Each row has a class, written after it.
[ 25  -5 -48  92 -11  -8  -1  55  20  81 -49 -71   3 -72 -79  -7 -52 -66
 -63   2  19 -11 -35 -43  91  14  17  79 -12 -17 -55   5  32 -29  -9 -44
  -5 -65] -> (33)
[  24   14  -47   92  -12   -4   16   82   18   51  -62  -60   17  -21
 -105   14  -32  -40  -64    7   11   -1  -52  -78   59   29    0   73
  -30   -4  -44   -1   28   -6  -10  -18    9  -57] -> (60)
[  37   19  -34   82   -4  -36   -7   87   22   19  -51  -50   15   16
 -106   39  -38  -55  -57   13   10    3  -41  -65   35    6   -6   40
  -16  -35  -33  -19   31   28    2   14   11  -57] -> (195)
[ 60 -83 -87  55 -40  11 -11 -58  22 -13 -11 -11  20 -53 -51  15 -23 -20
 -66   6   6 -61  50 -39  36  24  38 -87  28  -3 -22  41 -36  48 -15 -48
  32  31] -> (20)
[ 36  29 -43  75  12  -3  -5  40  21  72 -33 -62 -17 -20 -84  -2 -54 -35
 -94   1  13  14 -23 -48  62   4 -12  85 -18 -26 -25  -6  16 -37  10   3
 -13 -37] -> (4)
[ 11 -11 -38  93 -15 -44 -26  67  19  67 -57 -57   6 -41 -82  17 -53 -64
 -68  18  22  -7 -39 -43  81   2   3  49 -13 -29 -56  -1  60  -8 -13 -24
   0 -67] -> (33)
[ 12   2 -31  82 -23 -16 -29  88  23  91 -38 -67  14 -71 -76   8 -56 -58
 -82  21  14  14 -43 -61  91  14  -6  52 -17   4 -50  -2  41 -24  -2 -19
   0 -72] -> (119)
[ 49 -28 -78  39 -42  10  13 -47   3  -8  -2 -21   9  18 -51  28 -17 -17
 -57  16 -10 -32  36 -60  33  39  15 -67  10 -29 -27  43  -3  50 -11   9
  11  19] -> (58)
[ 21  -4 -31  80   0 -15  -2  52  18  70 -48 -55  -2 -63 -99  18 -53 -51
 -72  10  24  -3 -40 -65  69   6   1  77 -11   2 -26   5  33 -33  -9 -19
  -1 -62] -> (64)
[   3  -47  -98   54  -55   20   29  -37   -1    6  -12  -38   20  -38
  -62   59  -24  -43  -41   35  -28  -56   37 -100   75   56   25  -87
   15    4  -49   41    0   50   -1    8    9   12] -> (119)
[ 27   2 -37  86   2  -6  -3  57  15  68 -40 -49   5 -36 -86  27 -48 -49
 -67   1  35   3 -34 -64  59  18   2  65 -15 -10 -45   1  21 -18   1 -16
   0 -55] -> (64)
[ 38  17 -40  81 -17   5  13  81  16  58 -54 -60  -3 -15 -98  -7 -40 -38
 -61  16   0  -5 -39 -69  73  23  -1  81 -28 -15 -41   5  39 -13   4  -5
   8 -47] -> (70)
[ 32   7 -53  66   5 -15  -6  62  11  68 -30 -60  -4 -38 -82  11 -53 -52
 -71   7  13  26 -29 -47  62   4 -11  76 -24 -19 -39  -9  26 -11  12  -9
 -11 -49] -> (20)
[ 35 -12 -13  76  -8  -5  -9  58  17  45 -42 -63 -10 -65 -86   8 -47 -45
 -54  18   5 -16 -18 -52  60 -13 -10  83 -13   8 -23  -2  13 -21  14   2
  20 -51] -> (70)
[  11   -1  -38   91  -20  -14   -5   68    9   63  -42  -62   14  -62
 -107   23  -40  -64  -62   12   30  -14  -50  -49   77   15    2   53
   -9   -2  -53   -3   40  -21  -10  -34    1  -57] -> (172)
[  36    4  -55   91   -6    5   30   55   23   42  -53  -49   -4  -43
 -106   27  -51  -25  -53   -3   30  -18  -35  -69   42   38   22   60
  -26    3  -34  -17   -7   -2   -5  -42    5  -42] -> (119)
[  10  -31 -107   79  -41   12    0  -42   27   22  -36  -31   10  -30
  -66   57  -51  -39  -61   12   15  -50   43  -57   74   20   41  -80
   14   -9  -26   28  -13   68   10  -15   13   22] -> (119)
[ 41  15 -40  88  -8 -30   1  75  18  45 -43 -71   4 -19 -94  -1 -32 -51
 -59   6   0   2 -29 -59  55   4  -1  57 -17 -30 -19  -3  22   7   9  -7
  11 -51] -> (195)
[-11 -45 -92  31 -52  23   0 -19  -9  -3  -4 -16  42  -7 -27  52   0 -43
 -32  34 -24 -43  16 -71  24  77  20 -84  24  -5 -52  39  36  49 -26 -13
   3 -12] -> (58)
[ 27 -18 -18  84 -17 -15 -41  59  21  70 -44 -52  22 -49 -79  16 -39 -57
 -76   9  30  -1 -50 -40  62  16  -1  52  -4  -7 -57  -1  25 -24 -21 -40
   9 -70] -> (172)
[ 32 -20 -89  63 -56  19  26 -36   7 -10 -29 -10  20  23 -55  43 -26 -19
 -44   7  -6 -38  37 -64  28  33  28 -78   6 -32 -19  46 -22  78  -4  -8
  20  19] -> (49)
[ 35 -10 -42 101 -14   7 -22  65  34  77 -61 -53   8 -52 -83  -6 -53 -50
 -73 -12  30  -3 -47 -51  82  -2  25  69 -10 -15 -48  -6  41 -22 -22 -57
   2 -49] -> (33)
[ 25  -2 -19  83  -9 -39 -36  71  26  56 -59 -57   5 -23 -81  29 -43 -38
 -59  23   5   9 -23 -71  63  -7  -9  44 -12 -31 -28   5  51  10   3   6
  14 -56] -> (64)
[ 45 -62 -63  59 -48 -13 -27 -50  19   9 -10 -12  22 -43 -25  36 -31 -31
 -70  15 -11 -50  45 -31  45  23  36 -93  35 -34 -27  51 -33  52 -21 -30
  22   7] -> (33)
[ 12   9 -22  90 -20 -10  13  82   8  70 -59 -61  11 -47 -89  11 -39 -64
 -45  15  17 -14 -60 -67  65  40  13  71 -24   1 -53   6  36 -23  -1 -39
  11 -68] -> (58)
[  0  14 -56  84   0   1  16  52   5  62 -23 -59  -6 -49 -91  26 -58 -51
 -73   8  10  -4 -36 -70  57  11  -5  80 -23 -22 -41 -13  30 -27   1   2
 -17 -54] -> (4)
[  5 -33 -85  86 -45  11 -16 -34  25  22 -64 -14  22 -38 -44  48 -64 -28
 -89  -3   9 -56  52 -14  64  -9  53 -76  27 -18  -4  36 -30  72 -14 -29
  12  11] -> (33)
[ 22 -43 -80  62 -57  75  24 -21   8  28 -30 -30   3 -43 -65   6 -22 -17
 -77  16 -28 -52  29 -72  96  23  33 -30   0  -6 -37  48 -20  35  -8 -19
  12  11] -> (70)
[  10    2  -30   89  -14  -34  -18   56   13   58  -43  -52   12  -37
 -100   30  -43  -46  -65   17   19   -9  -47  -56   73   -4   -1   34
  -11  -13  -35   -6   38   -9   -6  -11    4  -47] -> (172)
[   5  -24 -111   71  -42   13   16  -38    7   14  -37  -19   38  -23
  -45   44  -16  -31  -36    1   -2  -61   14  -59   52   54   43  -69
   13  -15  -44   42    2   60  -28  -42   -3   23] -> (60)
[ 35 -21 -35  99 -11 -32 -46  31  27  55 -59 -48  13 -48 -94  31 -47 -56
 -78   1  39 -19 -37 -21  52 -10  10  22   9  -5 -30   0   8   3 -16 -58
  14 -38] -> (172)
[ 37 -52 -73  55 -67   3   0 -18  12  -7 -27 -25  49  -5 -49  39 -11 -34
 -31  21 -18 -43  10 -70  34  53  35 -95  11 -10 -47  57  -4  74 -30 -30
  33   9] -> (60)
[ 61  19 -55  94  -3 -14   5  51  39  72 -44 -53  -5  -6 -90  -9 -52 -23
 -77 -12  40  10 -35 -53  47  37  13  66 -24 -16 -21  -7   3 -14  -1 -34
   6 -43] -> (119)
[ 14   2 -59  86   1 -54  -9  57  15  57 -26 -54   5 -34 -93  29 -50 -66
 -57  11  25  -5 -32 -47  75  -7  -2  40  -3 -36 -47 -13  47   3  -1  -3
  -7 -62] -> (33)
[ 50 -61 -97  71 -53  25 -30 -24  21   8 -46 -35  27 -16 -56  14 -30 -23
 -71   8   4 -32  43 -30  39  13  39 -89  29 -36 -28  65  -4  74 -15 -35
  30  34] -> (49)
[  24  -11  -34   83  -14  -14    6   76   20   54  -55  -56    0  -85
 -113    4  -48  -53  -50   14   25  -20  -36  -54   73   25    9   74
  -19    9  -40  -11   19  -22   -5  -47   12  -61] -> (20)
[ 17 -42 -50  61 -64  39  12   0  28   7 -79 -38  30   5 -66  16 -36 -25
 -18  24 -24 -58  28 -50  74  29  62 -82  11 -18 -37  53  -9  80 -15 -23
  39   4] -> (33)
[  28  -14  -63  104    0   14  -10   46   21   43  -52  -53    8  -75
 -109   32  -45  -47  -79    8   43  -29  -32  -50   49    6    9   49
   -9   13  -34   -5    2  -25    4  -35    7  -46] -> (49)
[  24   -9  -36   75    0   -5   -5   63   19   51  -59  -62  -14  -73
 -110   -6  -42  -39  -79   24    0  -19  -17  -52   85    1   -8   75
  -12  -11  -29   -1   31  -27    5  -11    4  -39] -> (20)
[ 35 -17 -91  29 -30 -21  38 -39   0 -13 -13  -9   6  40 -65  44 -23 -17
 -43  23 -34 -22  55 -91  43  39   8 -68   7 -52 -22  37  -6  75  15  40
  16  22] -> (20)
[ 12   4 -39  88 -17 -15   9  69   5  67 -47 -59  12 -65 -95  22 -36 -77
 -69   4   6  -8 -60 -76  83  22   2  77 -18  -7 -54 -11  25 -19 -24 -35
 -15 -77] -> (195)
[ 25   1 -52  83   8  -8 -24  39  27  61 -32 -64  -1 -60 -97  21 -61 -51
 -76   6  34  -6 -21 -38  45  -5  -1  58  -4 -16 -33  -9  16 -22   4 -11
  -5 -49] -> (4)
[ 27 -13 -47  98 -16   7  -9  64  14  51 -54 -60  15 -63 -89  24 -49 -69
 -83  -4  25 -10 -46 -57  46  11  10  71 -21   3 -44  -9  11 -12 -15 -42
   0 -72] -> (195)
[  22  -18  -51   94  -13    2  -10   66   14   78  -38  -63    0  -73
 -102   -6  -42  -54  -71    8   29  -15  -31  -56   85    5    3   68
   -5   13  -40    4   32  -34    2  -25   10  -42] -> (70)
[  62  -29 -112   44  -41   48   25  -76    1  -36   30   15   17   42
  -18   54  -17   28  -68   -9   -5  -34   35  -81  -35   56   23  -78
   -2  -34   -4   35   -9   53  -33    7  -11   33] -> (64)
[  25  -14  -77   99   -9  -12   -9   43   22   48  -33  -53    4  -76
 -105   36  -56  -46  -73    4   47  -27  -27  -52   44    7   10   28
  -11    8  -39  -12   18   -4   -1  -39   -2  -45] -> (119)
[ 29   3 -46  84  -4  -6 -21  50  30  81 -31 -50  -4 -37 -85  13 -68 -33
 -94   1  29  20 -38 -55  59   5   0  65 -11 -20 -28 -12  18 -17 -16  -2
 -11 -48] -> (119)
[ 27 -36 -81  71 -52  41  25 -15  16  -3 -31 -20  40 -10 -50  45 -28 -39
 -16   8  -4 -59  20 -85  34  55  54 -75   9  -8 -42  48  -6  66  -4 -35
  31   9] -> (64)
[ 11   5 -46  87  -3 -29 -24  69  21  54 -44 -61   7 -36 -96  14 -52 -56
 -63  18  20 -12 -35 -50  54   1  -5  44 -12 -29 -48  -4  56 -10   3 -13
   3 -50] -> (4)
[ 25  10 -21  85 -13 -30  -9  72  23  59 -61 -54  -1 -24 -83  21 -47 -43
 -65  19   4   6 -32 -53  79   7   5  50 -21 -19 -36  -5  29  -8   1 -16
   4 -51] -> (33)
[  34  -65 -108   68  -45   45   21  -70   -2    9   -6   11   15  -45
  -61   60  -40  -10 -100  -20   34  -57   19  -73   40   30   45  -64
    5   10  -28   37  -33   30  -40  -45   -1   12] -> (64)
[ 20   4 -49  91 -18   7 -12  77  12  59 -58 -59   5 -58 -94  15 -44 -53
 -76  16  11  -2 -38 -55  60  13  -1  66 -12 -33 -50  13  45 -12  -6 -27
  -4 -45] -> (49)
[ 35   6 -40  84 -17 -23 -11  78  29  77 -45 -60   2 -39 -85  -5 -53 -41
 -68   3  23  12 -38 -51  67  22   5  62 -14 -24 -39  -1  34  -4 -10 -31
   4 -55] -> (119)
[ 10 -45 -69  55 -40  22  13 -49  21  12 -58 -21  22 -30 -47  44 -38 -26
 -51  16 -14 -56  39 -44  76  31  49 -63  21  -8 -33  35 -29  53 -24 -21
   5  -2] -> (33)
[ 52  24 -57  84   9 -13  13  41  27  50 -34 -57  -6  -4 -99  -5 -44 -36
 -75  -7  26  18 -34 -43  32  11  -7  86 -16 -36 -20   5  19 -10  -7  -7
  -7 -22] -> (60)
[ 26 -53 -97  66 -51  20  -7 -70  12  29  10 -26  12 -34 -23  -2 -34 -33
 -61 -10  14 -45  36 -16  37  28  33 -66  26 -35 -34  50  -3  37 -36 -48
  -8  30] -> (4)
[ 42  11 -54  83  -6 -14 -11  56  29  67 -31 -46  -4 -47 -86  15 -60 -38
 -69 -10  31   8 -33 -59  52  12  10  60 -10 -25 -31 -11  22  -4  -5 -31
  -1 -37] -> (119)
[ 41  14 -70  79   9 -40  -7  34  27  61 -16 -65  -8 -31 -79  15 -58 -44
 -54   3  36   9 -18 -50  51  12  -6  60 -18 -32 -39 -13  34  -5  16   3
  -9 -46] -> (119)
[ 30 -51 -57  46 -59  17 -12 -22   5 -18  -3 -20  27 -45 -39  48 -11 -27
 -48  40 -41 -62  34 -93  57  28  14 -90  15 -20 -41  53  23  48 -10   3
  23   9] -> (64)
[ 15  21 -26  80 -19 -31   8  88   9  32 -62 -48   6 -11 -98  38 -39 -33
 -54  33  -6  -8 -45 -73  47  27   3  44 -34 -20 -31  -5  34  17   4  -6
  14 -62] -> (58)
[  36  -56  -38   54  -80   14  -15    7   23  -31  -50  -13   48    7
  -57   45   -9  -27  -46   31  -32  -43   28  -81   44   32   31 -112
   11  -16  -40   38   -9   92  -30  -13   41    1] -> (195)
[ 34  -5 -26  60   8 -22 -24  49  25  64 -55 -64 -11 -62 -87   0 -53 -45
 -75  20  -3   5  -8 -50  80  -2 -11  82  -9 -17 -25  -2  13 -22  13   4
  11 -56] -> (20)
[  51   21  -63   76    6  -31   18   46   23   38  -43  -43  -13   -7
 -105   15  -46  -26  -54    6   21    1  -17  -60   39   31    3   64
  -29  -36  -22  -13   13    3   14  -11    4  -34] -> (20)
[ 34  32 -23  62  -3 -30  32  68  12  37 -56 -70  -1   0 -97  10 -27 -32
 -29  22 -19   7 -35 -83  60  34 -14  87 -32 -24 -33   3  30  -3   4  21
   8 -50] -> (60)
[  17    4  -58   91  -20    8   32   63    4   59  -56  -67    9  -63
 -114    9  -36  -59  -50   10   20  -25  -47  -71   78   34   10   65
  -18   16  -44    9   23  -30   -4  -37    3  -58] -> (49)
[  11  -47 -104   62  -51   36   12  -55    6    7  -12  -21   12  -39
  -62   50  -36  -37  -69    9    1  -57   33  -59   49   32   36  -74
   14  -14  -41   37  -17   50  -19  -33    2   16] -> (4)
[ 18   1 -52  94 -12 -16   6  55  17  59 -46 -55   5 -52 -92  30 -51 -61
 -62  11  21 -17 -29 -57  70  20  15  49 -12 -16 -47  -2  24 -12   1 -24
   0 -57] -> (33)
[ 13  -6 -39  89 -12   0  -4  49  12  64 -50 -42   0 -76 -97  30 -51 -41
 -78  11  27 -22 -34 -73  81  21  11  58 -17  -2 -45   4  28 -29 -16 -29
  -5 -48] -> (64)
[ 49  21 -37  69  -1 -19  -2  81  27  42 -34 -56  -3  19 -88   8 -46 -36
 -54   9  12  20 -28 -58  26  25 -15  60 -11 -48 -36  -4  41  12   7  15
  10 -40] -> (119)
[ 40  14 -39  86  -6 -44  -3  59  32  19 -45 -39   2  -2 -99  26 -42 -35
 -56  17  23  -6 -13 -60  39  -6  -7  29 -16 -35 -19   2  50  23  13  -1
  14 -33] -> (64)
[  0  12 -50  82 -12 -26  25  63  -2  38 -30 -62   4 -43 -98  33 -38 -70
 -35  27  12 -20 -37 -64  66  26  -4  49 -17 -16 -56  -5  47   2   6  -3
  -6 -52] -> (58)
[  3 -12 -28  85 -10 -40 -40  59  12  69 -47 -72  20 -56 -87  33 -41 -81
 -54  25  15  -5 -39 -46  72  -5 -11  40   4 -19 -59   6  55  -8   3 -13
   4 -63] -> (172)
[ 28 -64 -97  49 -58  25 -22 -26  11   7   7 -38  30 -14 -51  13 -19 -29
 -50  23 -10 -42  16 -52  33  40  29 -97  21 -31 -49  51  32  47 -32 -23
  12  17] -> (4)
[ 28 -24 -50  39 -30 -53 -16 -28  27 -10 -20 -22  29  33 -50  62 -18 -46
 -32  32 -29  -8  51 -66  54   3  -5 -86  37 -49 -21  38  -9 102   8  50
  34  13] -> (60)
[  13  -11  -41   96  -16   11   -1   61   13   62  -57  -57    3  -64
 -101   21  -47  -44  -71   14   18  -20  -44  -72   74   19   12   59
  -17   -1  -42    8   39  -22  -20  -31   -3  -47] -> (64)
[ 39  10   8  77  -3 -51 -14  68  24  36 -59 -62   1 -31 -83   9 -33 -57
 -57  16  -7  -9 -18 -50  70 -14 -14  58 -10 -15 -16  -6   1   3  17   4
  24 -61] -> (195)
[  19  -46 -105   68  -67   22   12    3    9   24  -24  -40   37  -20
  -54   35  -30  -37  -53   20  -11  -35   18  -85   56   65   39  -84
    5  -15  -57   49   17   63  -11  -23   18   -1] -> (119)
[ 22  14 -25  65   8 -44 -10  44  11  58 -37 -73   5  -7 -94  18 -36 -57
 -48  18   1   8 -27 -48  77 -17 -25  56   1 -32 -36  -1  39   0  12  31
   1 -55] -> (172)
[ 40 -47 -49  44 -50  43  13 -29   2 -21 -10 -16   8  -8 -67  29  -8 -11
 -63  14 -20 -51  30 -50  36  25  18 -63  22 -20 -22  42 -23  46 -17 -13
  28  29] -> (172)
